In the rows, zero is written as 128.
Each row of numbers stands for one element and depends on some of the facts below. Use the named rows to name the rest.

Some facts about the elements:
φ(stezule, skiklok); φ(stezule, bepli); φ(flunol, klagun); φ(flunol, nikel); φ(kludros, tolis); φ(kludros, zeklon); φ(skulisir, kuplu)
φ(skulisir, dabran); φ(melim, nikel); φ(melim, pobrumom); φ(melim, briskar); φ(melim, gratas); φ(ginako, zibrum); φ(ginako, stiflu)
φ(plesem, klusten); φ(plesem, vatruk); φ(plesem, dreplen); φ(plesem, ragro); φ(tebre, luflek); φ(tebre, ploskol); φ(tebre, plodrenun)
φ(tebre, ragro); φ(tive, skiklok); φ(tive, skiflu); φ(tive, flubadol); φ(tive, fasik); φ(dasko, bepli); φ(dasko, tokilam)
φ(dasko, foflisi); φ(rogrem, stiflu); φ(rogrem, konos); φ(rogrem, klozikles); φ(rogrem, brofu); φ(rogrem, foflisi); φ(makan, molu)
φ(makan, flubadol); φ(makan, flitom); φ(gizas, vuple); φ(gizas, bruner); φ(gizas, drabrul); φ(gizas, zefisko); φ(gizas, bruli)
φ(teziklen, kuplu); φ(teziklen, fanur); φ(teziklen, pliflam); φ(teziklen, brulizan); φ(gedes, gedosu); φ(gedes, tramon); φ(fika, stirum)
φ(fika, konos); φ(fika, lebel); φ(fika, vikes); φ(skibrel, vuful); φ(skibrel, segin); φ(navek, seflis); φ(navek, fliklo)
φ(floru, stirum); φ(floru, stegra); φ(floru, gedosu); φ(floru, ridim); φ(floru, rimestok); φ(dobron, seflis); φ(dobron, grudrer)
φ(dobron, rutrun); φ(dobron, totopen); φ(dobron, segin); φ(dobron, puskar); φ(tosom, pliflam); φ(stebro, remem); φ(stebro, fanur)
φ(stebro, rimestok); φ(stebro, plodrenun); φ(tenim, zibrum); φ(tenim, skodas); φ(tenim, drabretral); φ(tenim, gedosu); φ(tenim, tiski)
φ(tenim, bruner); φ(plotrukla, koson); φ(plotrukla, vatruk); φ(plotrukla, dastem); φ(plotrukla, roflon); φ(plotrukla, skomuk); φ(numis, skiflu)
φ(numis, dastem); φ(numis, dreplen); φ(flotrok, dudrom); φ(flotrok, detul); φ(flotrok, lebel); φ(flotrok, fidrafek); φ(mabros, rutrun)
φ(mabros, vumo); φ(mabros, bruner); φ(mabros, ragro); φ(klisir, mozutri); φ(klisir, ragro); φ(sitrokle, gopa); φ(sitrokle, grarik)
φ(sitrokle, fliklo); φ(stegrar, ploskol); φ(vofor, gogir); φ(vofor, mozutri); φ(gito, remem); φ(gito, gopa); φ(gito, bruner)
φ(zaplo, skiklok); φ(zaplo, molu); φ(zaplo, tiski); φ(kobrabu, zibrum); φ(kobrabu, kuplu); φ(kobrabu, leflabon); φ(kobrabu, fasik)
φ(lestoti, mozutri); φ(lestoti, vumo); φ(lestoti, dreplen); φ(broni, tiski); φ(broni, mapler); φ(dropluk, livoflum); φ(dropluk, totopen)
φ(dropluk, fego); φ(skisto, luflek); φ(skisto, molu); φ(skisto, besa); φ(skisto, sebrem); φ(skisto, klapin); φ(skisto, rimestok)
φ(skisto, vatruk); φ(skisto, drabrul); φ(klize, fanur); φ(klize, tuvem); φ(klize, ragro); φ(klize, doston); φ(flonin, mipas)
φ(flonin, dreklatren); φ(flonin, fego); φ(flonin, zakel); φ(flonin, grarik); η(skodevun, e); η(pobrumom, c); η(dreklatren, e)
η(stezule, a); η(ploskol, a); η(dastem, e); η(kuplu, a); η(tuvem, b); η(skiflu, d); η(tramon, a)
η(fasik, b); η(flunol, a); η(sukler, b); η(kludros, b); η(flodruk, a); η(skulisir, a); η(melim, a)
η(ginako, b); η(lagrun, b); η(fidrafek, a); η(plesem, a); η(remem, a); η(tebre, c); η(stulin, e)
η(zibrum, a); η(vuple, c); η(zakel, a); η(gaskon, a); η(flitom, b); η(tive, a); η(klegrel, a)
η(dasko, a); η(rogrem, a); η(rastu, c); η(makan, b); η(fozifil, c); η(skomuk, b); η(gizas, b)
η(dabran, d); η(teziklen, a); η(mapler, e); η(gedes, a); η(sebrem, a); η(fika, b); η(mipas, b)
η(roflon, a); η(fodotum, d); η(luflek, a); η(vatruk, a); η(skibrel, a); η(doston, b); η(briskar, a)
η(rutrun, b); η(klakis, a); η(klagun, a); η(klapin, a); η(detul, a); η(foflisi, a); η(gedosu, a)
η(brofu, a); η(vikes, c); η(skiklok, a); η(mozutri, e); η(rimestok, b); η(koros, a); η(navek, c)
η(tolis, a); η(brulizan, a); η(fego, c); η(bruner, a); η(nunan, a); η(bepli, a); η(sidro, b)
η(doklus, d); η(molu, c); η(floru, a); η(ridim, a); η(segin, e); η(dobron, a); η(totopen, a)
η(klozikles, b); η(fliklo, d); η(lebel, b); η(besa, a); η(ragro, d); η(leflabon, a); η(trubrem, b)
η(tosom, a); η(gopa, c); η(nikel, a); η(gutru, b); η(tagan, e); η(seflis, d); η(klupeflam, a)
η(vufim, e); η(brokek, c); η(stebro, c); η(drunom, b); η(gogir, a); η(stegra, a); η(grarik, a)
η(puskar, a); η(stirum, d); η(tenim, a); η(plotrukla, a); η(numis, a); η(flotrok, b); η(tufotrel, a)
η(grutruk, a); η(tokilam, c); η(drabrul, a); η(livoflum, a); η(koson, c); η(vuful, b); η(mabros, e)
η(tuklos, b); η(klisir, c); η(bruli, a); η(dudrom, b); η(stiflu, a); η(pliflam, a); η(klusten, a)
η(zefisko, a); η(rafus, d); η(grudrer, c); η(plodrenun, a); η(sitrokle, a); η(tiski, a); η(stegrar, a)
η(flubadol, b); η(dreplen, d); η(vofor, d); η(gito, e); η(skodas, c); η(vumo, a); η(zaplo, d)
η(kobrabu, b); η(gratas, c); η(lestoti, a); η(tedriflur, d); η(drabretral, c); η(stivam, b); η(robres, c)
η(broni, e); η(kisturil, a); η(zeklon, b); η(dropluk, a); η(rudol, a); η(skisto, a); η(klize, e)
η(fanur, a); η(konos, c); η(flonin, a); η(briral, c); β(dreklatren, briskar); β(dreklatren, vufim); β(dreklatren, flodruk)
β(stezule, floru); β(ploskol, remem); β(tuvem, dropluk); β(tuvem, flotrok); β(skiflu, klakis); β(skiflu, gedosu); β(skiflu, dastem)
β(ginako, plodrenun); β(ginako, robres); β(lagrun, seflis); β(lagrun, gedosu); β(lagrun, sidro); β(lagrun, melim); β(lagrun, vatruk)
β(lagrun, segin); β(lagrun, zeklon); β(lagrun, dreplen); β(plesem, fika); β(vuple, nunan); β(zakel, tolis); β(zakel, skulisir)
β(zakel, numis); β(klegrel, drabretral); β(klegrel, stebro); β(klegrel, klozikles); β(rogrem, rudol); β(fozifil, makan); β(dabran, doklus)
β(dabran, vuful); β(mapler, remem); β(mapler, stegra); β(mapler, foflisi); β(sebrem, foflisi); β(fodotum, luflek); β(fodotum, molu)
β(skibrel, kisturil); β(doston, klakis); β(doston, tebre); β(klagun, sukler); β(klagun, vufim); β(klapin, tenim); β(klapin, tagan)
β(klapin, fasik); β(klapin, stulin); β(detul, gopa); β(detul, tagan); β(detul, stulin); β(detul, drabrul); β(detul, skodevun)
β(brofu, brokek); β(brofu, tebre); β(vikes, besa); β(vikes, makan); β(mozutri, koros); β(mozutri, tagan); β(mozutri, fego)
β(bruner, tramon); β(bruner, floru); β(bepli, kisturil); β(totopen, mipas); β(totopen, seflis); β(totopen, roflon); β(fliklo, besa)
β(lebel, flunol); β(ragro, tufotrel); β(leflabon, sidro); β(leflabon, briskar); β(leflabon, vufim); β(leflabon, dreplen); β(tosom, dastem)
β(gogir, tenim); β(gogir, tokilam); β(gogir, trubrem); β(gogir, rafus); β(gogir, vatruk); β(gogir, drabrul); β(stirum, luflek)
β(plotrukla, remem); β(plotrukla, skulisir); β(plotrukla, klozikles); β(plotrukla, segin); β(livoflum, tive); β(livoflum, sidro); β(livoflum, sukler)
β(livoflum, robres); β(koson, fidrafek); β(koson, numis); β(mabros, fasik); β(mabros, rutrun); β(pliflam, tramon); β(vofor, brokek)
β(kobrabu, besa); β(gratas, stivam); β(gratas, drabrul); β(tedriflur, mipas); β(tedriflur, tokilam); β(konos, drabrul); β(konos, tebre)
β(briral, seflis)

Named rows:
fasik: [128 116 127 129 146 130 129 111 122 127 122 127 119 145 125 126 126 123
 125 133 146 128 123 134 137 126]
kobrabu: [118 142 101 129  13 109 145 129 152 119 150 124 119 137 133 121  82 135
 128 120 141  96 130 118  97 134]
klagun: [148 144 117 135 243 126 128 155 126 139 157 135 115 144 131 126 132 130
 119 122 128  97 132 118 155 137]
vuple: [142 112 115 136  82 137 136 133 131 116 129 132 111 129 147 134 123 110
 124 130 120 121 134 138 133 142]
dreplen: [143 106 133 110 184 152 139 119 121 138 120 120 114 137 116 151 134 118
 137 129 131  93 131 126 131 154]
lestoti: [119 133 151 119  89 135 129 132 131 147 120 123 125 102 114 118 114 138
 131 133 120 132 130 108 106 135]
vumo: [130 112 141 109 134 127 133 123 121 134 121 137 113 122 118 118 151 129
 129 133 129 117 129 128 119 134]
foflisi: [120 123 126 140 187 113 119 115 133 111 138 130 132 140 125 137 141 130
 136 132 137 141 112 147 147 120]
skomuk: [135 116 138 119 146 141 132 117 119 133 122 126 110 126 108 135 128 129
 129 130 132 119 126 117 124 141]
rastu: [134 133 123 125 103 138 128 119 127 128 122 122 136 127 127 153 132 136
 134 124 127 144 126 118 144 132]
skibrel: [133 140 128 149  62 126 110 155 132 128 129 139 123 117 141 115 125 132
 126 114 106 122 142 124 104 112]
flitom: [128 119 134 126 138 133 130 114 125 129 126 125 117 136 122 131 125 130
 131 133 142 120 123 129 133 128]
melim: [124 159 140 136 145 128 119 136 129 139 130 121 142 106 107 141 113 152
 132 121 122 143 126 102 133 129]
briskar: [139 141 131 121 234 129 121 131 122 138 136 130 132 132 111 140 143 143
 132 123 133 118 125 114 152 127]
ragro: [151  97 115 123 148 147 140 133 123 122 127 130  97 136 125 130 130  98
 128 127 123  92 136 141 120 153]
tebre: [121 137 130 122  18 147 148 120 124 135 103 125 146  98 128 126  96 112
 120 140 119 168 130 107 113 146]
rimestok: [130 105 135 118 118 130 134 112 123 126 122 130 114 144 130 123 139 120
 130 137 141 113 124 140 130 128]
stebro: [123 130 145 128  28 146 136 116 138 139 116 115 135 107 142 137 105 131
 138 135 122 145 130 116 116 131]
gedosu: [121 114 131 123 155 120 131 114 127 130 128 134 130 150 139 112 143 123
 127 137 143 117 123 149 135 110]
pliflam: [136 118 120 150 144 128 122 138 125 118 129 148  87 144 130 114 124 119
 125 121 130 109 132 139 127 119]
tokilam: [135 130 117 136 123 134 132 108 128 117 124 123 139 140 135 151 129 128
 127 129 140 141 121 132 158 123]

Rows to name:
No name comes twice in this set of rows, the named rows included.
[122 141 123 169  99 128 121 139 138 124 130 135 105 133 139 107  87 129
 125 122 127 117 130 128 122 110]  stezule
[126 150 134 132 111 134 119 128 127 132 129 115 148 123 121 138 118 142
 132 123 123 147 127 110 130 122]  kludros
[142 138 116 135 166 132 128 149 131 133 151 124 125 135 142 128 116 123
 121 127 120 119 133 125 139 139]  lagrun
[117 132 135 135  76 146 133 116 137 139 115 104 141 128 134 139  89 128
 136 133 131 130 126 123 116 124]  zaplo
[107 137 154 130  60 136 132 127 137 149 114 124 125 107 125 113  93 137
 134 139 129 141 126 110 102 130]  skisto
[134 137 111 135  98 146 138 143 128 127 124 118 126 115 126 127  88 104
 123 128 110 135 136 119 110 160]  vofor
[106 139 144 153  43 132 117 117 138 136 112 129 127 126 140 112 101 140
 134 126 134 143 127 124 108  91]  floru
[122 140  91 146 167 113 134 138 122 106 137 143 139 150 138  97 110  98
 105 133 134 148 121 143 143 124]  brofu
[121 119 134 142 121 127 115 116 126 123 116 142 115 145 133 115 136 133
 139 124 141 116 125 136 125  96]  tramon
[137 120 107 125 122 130 140 141 115 121 128 138 116 126 128 103 110 100
 106 135 121 135 132 133 120 154]  doston
[132 136 137 116  24 132 126 128 132 128 121 121 164 110 146 148 143 133
 133 126 109 158 136 120 120 123]  navek
[127 114 142 117 160 131 134 123 122 137 118 137 107 117 111 118 136 131
 129 135 132 121 127 121 121 138]  klusten
[129 121 139 119 175 134 131 123 121 140 121 133 106 123 107 125 133 132
 134 132 133 114 126 122 131 138]  roflon
[137 129 127 135 201 131 137 144 136 142 155 133 111 159 156 108 116 116
 124 135 141  80 131 136 142 123]  leflabon

Now the same elements, written a new way:
Known rows:
zeklon: [ 96 137 136 146 149 128 122 127 121 127 122 164 123 140 155 125 116 128
 137 123 117 138 140 119 115 138 118 107 115 128 144 136 108 154 141 110
 135]
puskar: [115 123 145 106 114  99 106 136  99 101 129 135 111 167 143 137 114 126
 157 128 131 109 117 130 113 111 122 138 113 143 121 129 147 123 144 103
 141]
skibrel: [158  80  80 105  96 154 127 116 125 119 153 134 144 141  49 171  94 106
 160 160 112 103 132 164 126 113 109 165  93 144 114 138 142 116 122  85
 119]
mozutri: [163 115 128 100 126 131 151 132 121 106 154 148 139 140  33 104 147 131
  86  63 160 122 123  97  94 189 160 115 139 130 104 142 164 100 111 127
 135]
tuvem: [137 123 122 138 107 132 103 114 141 117  96 166 132 138  75 116 124 124
 116 120 136 175 148 135 123 153 152 120 126 126 108 120 132 112 127 120
 120]
dreplen: [127 148 150 146 114 115  87 134 136 110 113 141 137 132 144 118 156 138
 111 103 146 134 131 100  94 168 148 109 139 132 121 132 151 126 151 165
 146]
konos: [148 132 160  82 185 119 177 116 161 141  77 123 109 125 124  75  91 123
  68 123 164 162 141 123 165 134 138 129 129 141 107 114 124 134  67  60
 125]
pobrumom: [ 94 142 121 140 164 133 127 154 118 118 143 192 147 138 144 119 116 121
 124 101 121 128 127 124 121 140 101 111 123 119 164 148 106 162 127  97
 131]
lestoti: [154 128 128 156  97 142  83 143 118 123 140 125 137 131 155 159 137 140
 141 148 109  95 111 142 145 132 115 154 145 105 142 114 146 119 145 189
 122]
stebro: [143 125 125 131  99 140  98 146 128 140 126 125 128 128 149 144 129 143
 140 160 122 115  98 158 162 105 114 145 154  90 142 129 131 112 117 185
 112]
bruner: [170 100 114  90  81 125 122  92 158  94  69 139 132 109  44 113 122  97
 115 134 162 162 138 137  75 122 151 142 118 140  86 156 151 121 102  77
 150]
fika: [116 117 132 132 135 141 148 116 145 165 138  84 118 104 178 147 120 126
 154 190 102 129 123 151 162  90 109 132 129 117 142 124  91 145 116 155
 105]
segin: [107 114 138  70 137  95 153 140  82 113 188 118 109 165  99 132 139 131
 140  86 145  93  93 105  90 133 138 116 131 144 117 153 152 103 135 123
 135]
gedes: [132 124 130 129 118 133 131 122 139 147 124  76 126 105 165 140 129 131
 143 166 121 106 113 137 148  96 115 144 137 122 134 117 125 128 123 162
 128]
seflis: [103 123 141 102 123  91 108 126 105 107 153 117 109 178 129 142 126 133
 160 120 136 118 124 117  97 124 134 120 105 156 107 133 147 122 152 113
 136]
vumo: [131 140 152 137 102 113  84 131 119 103 102 144 124 140 147 116 137 133
 122 110 143 128 120 120 104 134 141 132 135 125 122 126 153 123 143 135
 146]
skodevun: [120 118 129 100 156 133 172 149 102 132 198 104 129 131 122 132 139 132
 121  91 130  79 104 102 105 152 120 114 139 128 144 148 137 131 119 154
 137]
fodotum: [135 119  92 125 141 139 156 109 137 141 156 131 141 130  67 139 125 113
 129 120 111 130 145 122 129 156 130 128 106 150 120 125 131 121 133  99
 117]
foflisi: [105 152 128 115 150 104 167  98 127 138  93  84 119 102 169 110 152 112
 129 125 130 152 121 113 118  97 124 106 137 139 137 130 109 143 135 103
 130]
navek: [111 105 124 100 115 120 106 158  98 125 164 139 111 167 130 156 100 140
 167 153 113 102 100 163 151  89 110 151 121 121 141 141 132 116 128 129
 110]
skiflu: [159 136 131 134 134 132 138 108 157 129 101 133 141 126  81 107 138 121
  89 102 145 156 147 105 118 176 157 118 128 140  96 113 148 117 127 131
 134]

Which element is each row?
No name comes twice in this set of rows, the named rows included.
[141 136 144 115 133 127 140 151 115 114 149 120 136 128 113 108 159 138
  90  69 156  99 101  85  89 178 139 109 157 118 131 150 152 118 120 175
 147]  dastem
[152 135 110 140 122 142 115 137 140 120 101 191 145 130  62 103 135 124
 103  93 142 169 137 141 133 157 138 124 135 108 126 134 128 113 114 114
 117]  koson
[141 147  88 131 110 111 136  99 101 123  78 145 136 146  67 118 165 109
 126  83 123 186 126 125 132 139 139 114 139 131 120 112 151  92 161 104
 103]  ploskol
[114 142 125 133 147 126 131 131 115 124 129 141 133 127 154 137 130 117
 124 114 124 117 129 117 113 126 109 121 117 135 145 130 125 150 145 102
 141]  tolis
[107 142 141 114 155 119 146 134 143 135 108 124 119 109 164 107 126 127
 115 130 141 144 121 127 128 106 121 115 140 117 140 147 102 147 102 117
 137]  tokilam
[146 127 112 126 133 134 153 109 152 136 125 112 133 118  79 117 140 114
 112 115 131 150 147 116 114 155 149 114 121 145 104 121 132 122 124 113
 128]  dabran
[114 141 169 129 112 109  99 114 139 116  70 139 112 124 165  95 136 135
 113 128 146 169 131 121 103 126 149 110 144 117 118 135 123 137 126 145
 144]  rimestok
[104 139 132 121 149 119 152 115 138 135 116 100 121 112 160 113 129 120
 133 135 130 127 134 114 121 109 123 117 121 139 136 134 109 150 122 100
 139]  fidrafek
[106 117 118 134 140 147 149 120 135 166 149 100 121 114 175 150 111 132
 150 180  99 117 129 148 158  99 103 132 125 118 152 125  98 146 120 149
 106]  flotrok
[139 135 112 142 121 136 129 124 119 151 126  98 132 111 159 151 144 127
 143 154 110 110 115 137 150 107 112 140 141 115 147 116 125 127 139 162
 117]  skulisir
[154 137 121 163 106 151  94 136 126 138 129 119 146 114 149 153 140 139
 127 145 111 102 116 140 149 128 117 145 147 101 144 110 144 118 143 183
 122]  numis
[ 98 136  78 155 165 149 133 155 144 152 155 170 161 140  52 138 134 142
 123 106 129 144 167 114 130 177 127 111  83 159 123 122 109 139 144  82
 123]  klagun

